In the rows, 128 means zero.
Each row of numbers belongs to one of the nodes below and depends on some of the facts about them. Some rows are named. Which node is each other row?

Some nodes and their rows:
[116 106 132 133 132 126 117 120 152 139  95 177 126 148 141 104 137  91
 129 138 158 141 142  83 135 147 121 136 112] : q_912
[ 84  99 144  99 146 124 171 114 176 161 114 178 146 149 160  94 155 113
 115 119 124 145 118 115 144 163 133 138 119] : q_831
[ 93 104 119 132 117 116 129  89 146 135 135 144 135 170 155  88 120 148
 124 123 123 115 128  86 158 152 134 127 145] : q_285
[ 90 113 139 128 125 103 127 125 162 139 103 160 150 140 134  80 143  99
 138 119 134 160 144  49 136 144 120 139 113] : q_812
[101  92 112 133 130 138  90 110 144 148  84 169 141 134 121 110 145  72
 121 108 158 121 137 103 130 162 124 134  91] : q_391
[105 112 136 140 145 114 111 122 161 152  92 177 150 130 153 107 133  93
 132 111 139 145 147  93 127 163 118 118 127] : q_424
[ 99 118 129 143 149 113 109 108 153 137 106 144 160 139 129  78 132 119
 142 115 120 127 142  82 131 158 118 124 116] : q_666
[105 119 136 159 159 118 101 120 155 152  88 169 161 128 169 109 116  92
 140 102 142 137 152 100 131 172 115 116 129] : q_425
[101 121 142 143 158 121 126 116 147 145  95 138 160 121 157  84 124 100
 145 106 114 147 152  78 145 155 108 111 117] : q_248
[107 119 138 147 148 113 113 126 159 146  94 159 157 122 148  84 131  99
 145 105 131 149 150  77 135 163 110 114 124] : q_161
[103 112 120 148 134 148 116  99 145 142 105 167 150 122 169 115 108 121
 122  88 139 153 149  90 151 165 134  94 147] : q_69
[ 98 109 131 133 154 135 129 106 148 145 115 131 160 127 161 101 115 112
 141 112 110 138 143  84 127 146 128 137 128] : q_119
[103 109 128 141 135 115 111 118 163 148  95 173 149 134 147 105 131  97
 133 111 138 152 147  80 123 158 124 131 123] : q_172
[102 105 134 123 146 124 141 107 146 137 126 138 142 160 143  94 131 125
 137 136 121 121 127  89 136 141 131 143 116] : q_897
[ 87  93 126 137 140 126 129 105 152 157 113 147 157 136 171 115 122  89
 143 117 125 134 139  96 128 150 133 147 122] : q_622
[104 105 142 114 149 125 149 116 167 156 107 189 133 156 156 104 154 119
 106 118 146 135 122 124 147 167 128 117 124] : q_127
[110 104 132 127 138 117 132 100 140 129 127 134 130 168 126  85 134 134
 142 150 128 118 133  76 131 133 127 150 118] : q_476
[ 75  87 117 126 125 103 135  99 168 157 127 152 165 154 165 105 127 101
 149 131 109 138 136  69 105 141 143 174 130] : q_842

Some facts about the nodes:
q_125 Φ q_391; q_127 Φ q_356; q_127 Φ q_539; q_13 Φ q_27; q_13 Φ q_283
q_13 Φ q_480; q_147 Φ q_48; q_147 Φ q_391; q_154 Φ q_236; q_154 Φ q_195
q_154 Φ q_857; q_154 Φ q_189; q_161 Φ q_188; q_161 Φ q_641; q_172 Φ q_980
q_179 Φ q_223; q_179 Φ q_454; q_179 Φ q_687; q_21 Φ q_3; q_21 Φ q_320
q_21 Φ q_687; q_226 Φ q_547; q_226 Φ q_936; q_242 Φ q_56; q_242 Φ q_336
q_242 Φ q_228; q_242 Φ q_319; q_244 Φ q_481; q_244 Φ q_709; q_244 Φ q_579
q_285 Φ q_6; q_285 Φ q_936; q_334 Φ q_481; q_334 Φ q_842; q_342 Φ q_718
q_346 Φ q_312; q_346 Φ q_189; q_346 Φ q_749; q_352 Φ q_509; q_36 Φ q_881
q_36 Φ q_642; q_36 Φ q_488; q_36 Φ q_842; q_36 Φ q_311; q_369 Φ q_223
q_369 Φ q_195; q_369 Φ q_293; q_369 Φ q_910; q_415 Φ q_509; q_415 Φ q_233
q_415 Φ q_320; q_424 Φ q_112; q_424 Φ q_16; q_424 Φ q_404; q_425 Φ q_293
q_495 Φ q_509; q_495 Φ q_119; q_495 Φ q_798; q_508 Φ q_886; q_508 Φ q_752
q_508 Φ q_659; q_508 Φ q_7; q_557 Φ q_223; q_557 Φ q_579; q_606 Φ q_219
q_606 Φ q_509; q_606 Φ q_523; q_647 Φ q_523; q_647 Φ q_505; q_66 Φ q_219
q_66 Φ q_831; q_66 Φ q_283; q_66 Φ q_336; q_66 Φ q_842; q_661 Φ q_119
q_661 Φ q_233; q_666 Φ q_711; q_69 Φ q_509; q_69 Φ q_936; q_726 Φ q_35
q_726 Φ q_995; q_771 Φ q_709; q_786 Φ q_523; q_786 Φ q_312; q_786 Φ q_497
q_830 Φ q_488; q_830 Φ q_591; q_830 Φ q_936; q_847 Φ q_718; q_847 Φ q_228
q_848 Φ q_28; q_848 Φ q_204; q_853 Φ q_537; q_853 Φ q_283; q_853 Φ q_433
q_853 Φ q_749; q_853 Φ q_539; q_853 Φ q_936; q_877 Φ q_283; q_911 Φ q_746
q_911 Φ q_368; q_925 Φ q_345; q_925 Φ q_87; q_957 Φ q_16; q_989 Φ q_223
q_989 Φ q_995; q_989 Φ q_391; q_989 Φ q_711; q_989 Φ q_784; q_112 ξ q_886
q_119 ξ q_273; q_125 ξ q_488; q_127 ξ q_771; q_127 ξ q_886; q_127 ξ q_352
q_147 ξ q_408; q_154 ξ q_957; q_158 ξ q_127; q_161 ξ q_48; q_161 ξ q_323
q_161 ξ q_936; q_168 ξ q_772; q_172 ξ q_756; q_172 ξ q_711; q_179 ξ q_509
q_179 ξ q_877; q_188 ξ q_539; q_195 ξ q_323; q_199 ξ q_509; q_21 ξ q_886
q_21 ξ q_505; q_21 ξ q_539; q_215 ξ q_480; q_219 ξ q_886; q_219 ξ q_16
q_223 ξ q_476; q_228 ξ q_835; q_229 ξ q_985; q_229 ξ q_368; q_233 ξ q_838
q_236 ξ q_842; q_248 ξ q_161; q_248 ξ q_480; q_273 ξ q_780; q_276 ξ q_505
q_276 ξ q_877; q_28 ξ q_508; q_293 ξ q_391; q_293 ξ q_508; q_293 ξ q_229
q_3 ξ q_346; q_3 ξ q_772; q_31 ξ q_837; q_31 ξ q_812; q_312 ξ q_837
q_319 ξ q_812; q_323 ξ q_368; q_334 ξ q_323; q_336 ξ q_830; q_342 ξ q_488
q_342 ξ q_838; q_35 ξ q_543; q_35 ξ q_711; q_352 ξ q_838; q_36 ξ q_539
q_369 ξ q_411; q_372 ξ q_812; q_372 ξ q_661; q_372 ξ q_711; q_391 ξ q_168
q_391 ξ q_87; q_391 ξ q_76; q_391 ξ q_838; q_408 ξ q_168; q_408 ξ q_334
q_411 ξ q_815; q_411 ξ q_3; q_415 ξ q_154; q_424 ξ q_509; q_424 ξ q_488
q_424 ξ q_76; q_425 ξ q_772; q_425 ξ q_334; q_425 ξ q_936; q_433 ξ q_154
q_433 ξ q_936; q_447 ξ q_912; q_447 ξ q_936; q_477 ξ q_31; q_477 ξ q_772
q_48 ξ q_168; q_48 ξ q_830; q_480 ξ q_323; q_481 ξ q_346; q_481 ξ q_424
q_488 ξ q_323; q_488 ξ q_936; q_495 ξ q_168; q_495 ξ q_571; q_497 ξ q_488
q_505 ξ q_509; q_508 ξ q_168; q_508 ξ q_661; q_509 ξ q_936; q_509 ξ q_368
q_523 ξ q_985; q_537 ξ q_771; q_543 ξ q_48; q_543 ξ q_87; q_543 ξ q_877
q_547 ξ q_391; q_571 ξ q_168; q_571 ξ q_368; q_579 ξ q_369; q_579 ξ q_223
q_6 ξ q_488; q_6 ξ q_772; q_6 ξ q_497; q_606 ξ q_488; q_615 ξ q_345
q_615 ξ q_523; q_622 ξ q_980; q_622 ξ q_508; q_657 ξ q_320; q_659 ξ q_352
q_666 ξ q_718; q_69 ξ q_161; q_69 ξ q_342; q_7 ξ q_334; q_7 ξ q_368
q_709 ξ q_6; q_709 ξ q_323; q_709 ξ q_248; q_711 ξ q_936; q_718 ξ q_7
q_726 ξ q_273; q_726 ξ q_228; q_726 ξ q_847; q_746 ξ q_172; q_752 ξ q_711
q_752 ξ q_368; q_756 ξ q_368; q_76 ξ q_711; q_771 ξ q_606; q_771 ξ q_386
q_780 ξ q_508; q_780 ξ q_480; q_784 ξ q_188; q_812 ξ q_830; q_815 ξ q_985
q_815 ξ q_711; q_83 ξ q_877; q_830 ξ q_936; q_830 ξ q_368; q_831 ξ q_21
q_837 ξ q_509; q_837 ξ q_877; q_837 ξ q_784; q_838 ξ q_168; q_838 ξ q_711
q_842 ξ q_83; q_842 ξ q_66; q_847 ξ q_815; q_87 ξ q_772; q_87 ξ q_936
q_87 ξ q_711; q_877 ξ q_661; q_881 ξ q_411; q_881 ξ q_557; q_881 ξ q_666
q_910 ξ q_236; q_910 ξ q_293; q_912 ξ q_838; q_925 ξ q_147; q_936 ξ q_368
q_957 ξ q_711; q_969 ξ q_509; q_969 ξ q_386; q_969 ξ q_508; q_985 ξ q_83
q_986 ξ q_661; q_986 ξ q_368; q_989 ξ q_56; q_990 ξ q_830; q_990 ξ q_505
q_990 ξ q_711

Name these rows:
No name comes twice in this set of rows, the named rows included.
[102 103 113 132 125 101 133  93 152 139 134 145 133 162 149  89 141 138
 131 133 108 110 129  92 137 157 133 121 148] | q_853
[102 120 146 142 159 103 126 111 155 140 130 154 153 177 148  93 124 144
 137 140 126 120 134  87 124 149 129 146 138] | q_244
[118 103 128 136 143 138 116 115 150 144  92 174 128 142 152 123 128  86
 129 127 159 138 145  95 129 143 129 131 117] | q_233
[102 125 153 134 161 104 135 123 174 147 108 179 155 156 151  85 138 132
 130 120 136 147 134  92 142 162 121 124 133] | q_771
[111  99 131 131 144 133 133 114 148 147  97 176 125 151 154 114 133  96
 121 133 152 130 135 110 142 152 130 134 114] | q_659
[ 67 104 138 139 138 115 109 116 176 167 107 174 191 140 168 106 123  95
 135  92 129 146 137  88 119 163 130 152 125] | q_179
[ 93  94 122 138 133 128 119 111 154 161  89 173 146 130 166 121 123  73
 135 113 145 142 144  91 124 150 129 144 118] | q_35
[ 83  92 118 125 126 113 129  98 166 150 121 147 160 144 149 103 133 103
 145 127 113 148 133  59 100 131 145 165 120] | q_523
[ 85 105 151  93 129  99 180 118 176 142 124 176 138 173 120  54 174 141
 113 134 128 150 109  74 153 146 129 140 104] | q_539
[ 84  89 122 136 133 128 122 115 164 164  97 163 159 127 177 123 119  70
 136 105 132 148 144  91 123 153 132 148 123] | q_372
[ 76  96 131 120 136 114 148 111 174 163 113 165 159 138 167  96 135  96
 133 109 117 150 128  86 129 150 135 152 121] | q_312
[105  96 120 139 135 127 115 109 143 144  98 169 127 144 160 116 123  90
 129 122 156 135 143  93 145 151 128 132 123] | q_547
[107 110 132 138 135 106 109 118 160 136 106 173 140 155 130  94 138 109
 133 128 152 142 141  73 123 148 127 135 122] | q_154
[107 122 142 141 154 103 126 122 155 139 106 144 155 135 148  78 127 105
 149 118 112 145 147  69 132 151 113 124 125] | q_718

Now the same nodes, written a new way:
Known rows:
[133 134 122  82 116 125 124 151 119 171 157 116 155 135 146 119 134 143
 131 155 115 139  77 130 113 128] : q_995
[140 120 114  86 138 120 123 126 143 122  90 158 169 138 130 126 129 123
 125 117 125 126 160 115 117 106] : q_726
[118 142 123 162 155 120 137 126 110 131 152 148 119 115 125 106 140 111
 156 134 100 137 149 122 125 101] : q_647
[133 129 119 137 118 103 125 121 139 130 128 129  85 135 133 140 114 124
 150 111 143 170  72 136 126 124] : q_319
[128 117 129 119 127 105 125 116 145 133 107 109 125 152 126 136 106 125
 109 116 110 111 114 128 132 125] : q_543
[101 121 126 120 135 127 130 109 134 102  75 138 131  83 134 133 119 172
 198 148 125 129  61 150 137 168] : q_571
[113 123 103 188 161 133 133  99 129 103 133 182 162 108 109 158 117 127
 169 145  95 143 116 114 141 130] : q_495
[137 110 126 149 140 127 127 116 137 127 104 211 157 125 121 114 129 112
  86 115  88 136 185 115 126 110] : q_21
[135 129  90  97 132 115 120 132 171 125 130 135 187 149 125 170 124 192
 123 173 149 166  71 139 143 174] : q_391
[143 138 143 128 107 120 138 124 144 130 142 137 142 157 123 118 124 161
 100 109 148 122 161 142 131 129] : q_236
[121 135 133 122 140 117 127 142 118 153 152  94 116 121 140 122 149 136
 138 146 117 118  98 138 132 127] : q_204
[132 128  91 119 147 148 126 131 135 150 103 117 131 146 139 147 125 127
 109  78 149 130 209 103 145  98] : q_815
[142 126 158 115  82 176 118 146  95  82 180 103 112 138 103 114  99  79
  48 144 247  95 138 153 127 144] : q_488
[121 138 128 160 140 152 131 134 100 119 145 109 144 110 116 123 155  92
 136 134  89 124 176  89 114 118] : q_285
[136 136 137 182 106 137 132 125 126 124 172 142 100 123 122 147 121 123
 118 118 131 176 104 113 129 143] : q_219
[128 116 116 173 143 144 129 112 117 122 131 193 161 115 117 134 114 102
 115 114 105 136 168 101 134 106] : q_415
[124 144 132 142 114 134 132 145 109 134 164  78 127 129 126 125 146 130
 133 141 109 124 111 115 121 138] : q_356
[121 134 130 120 145 122 130 141 118 146 137 107 117 123 137 120 148 122
 149 147 115 125 119 131 124 126] : q_631

Name these rows:
No name comes twice in this set of rows, the named rows included.
[137 132 128  86 144 119 135 116 150 127  73 185 165 146 120 112 130 125
 118 109 128 120 223 130 117 100] | q_369
[117 134 103 141 167  98 131 129 114 126 108 144  74 101 133 113 146  89
 195 131 107 172 126 119 106  94] | q_242
[128 139 138 110 125 134 127 142 120 171 140 141 145 128 141 117 133 136
 126 156 107 134 108 142 124 127] | q_454
[134 122 136 119 129 108 127 117 147 130 137 108 129 141 130 151 126 151
 145 130 135 114  93 132 139 145] | q_28
[135  97 131 114 146  96 118 126 141  87  93 136 123 145 111  86 116  99
  40 136 125  82 155 157 133 124] | q_424
[135 112 139 128 116 111 124 119 147 127 103 123 123 147 127 121 113 118
  93 115  89 115 114 127 129 133] | q_276
[147 143 147 111  97 159 132 128  96 103 190 114 131 133 132 155 139 109
 188  86 249 116 125 112 116 106] | q_480
[144 127 171 158  90 142 124 128 142 132 117 130  83 128 125 166 125 120
 105 117 129 174 136 125 119 161] | q_842
[127 153 135 121 122 121 139 141 122 155 166 112 129 138 131 104 138 148
 129 140 125 121 139 148 124 126] | q_857
[139 114 138 131 121 125 126 123 143 129 103 146 128 129 137 132 139 131
 106  93 113 132 155 118 130 125] | q_985
[132 108 142 125 112 111 123 122 141 115  95 123 114 134 126 101 109 124
  79 120  90 116 115 140 124 135] | q_199
[139 134 146 110 116 119 134 120 155 140 121 155 154 146 131 144 124 178
 130 134 141 136 118 145 133 152] | q_293
[145 114 108  76 122 114 119 139 133 105 126 159 162 152 117 102 119 109
  68 149 164 115 136 147 118 114] | q_125

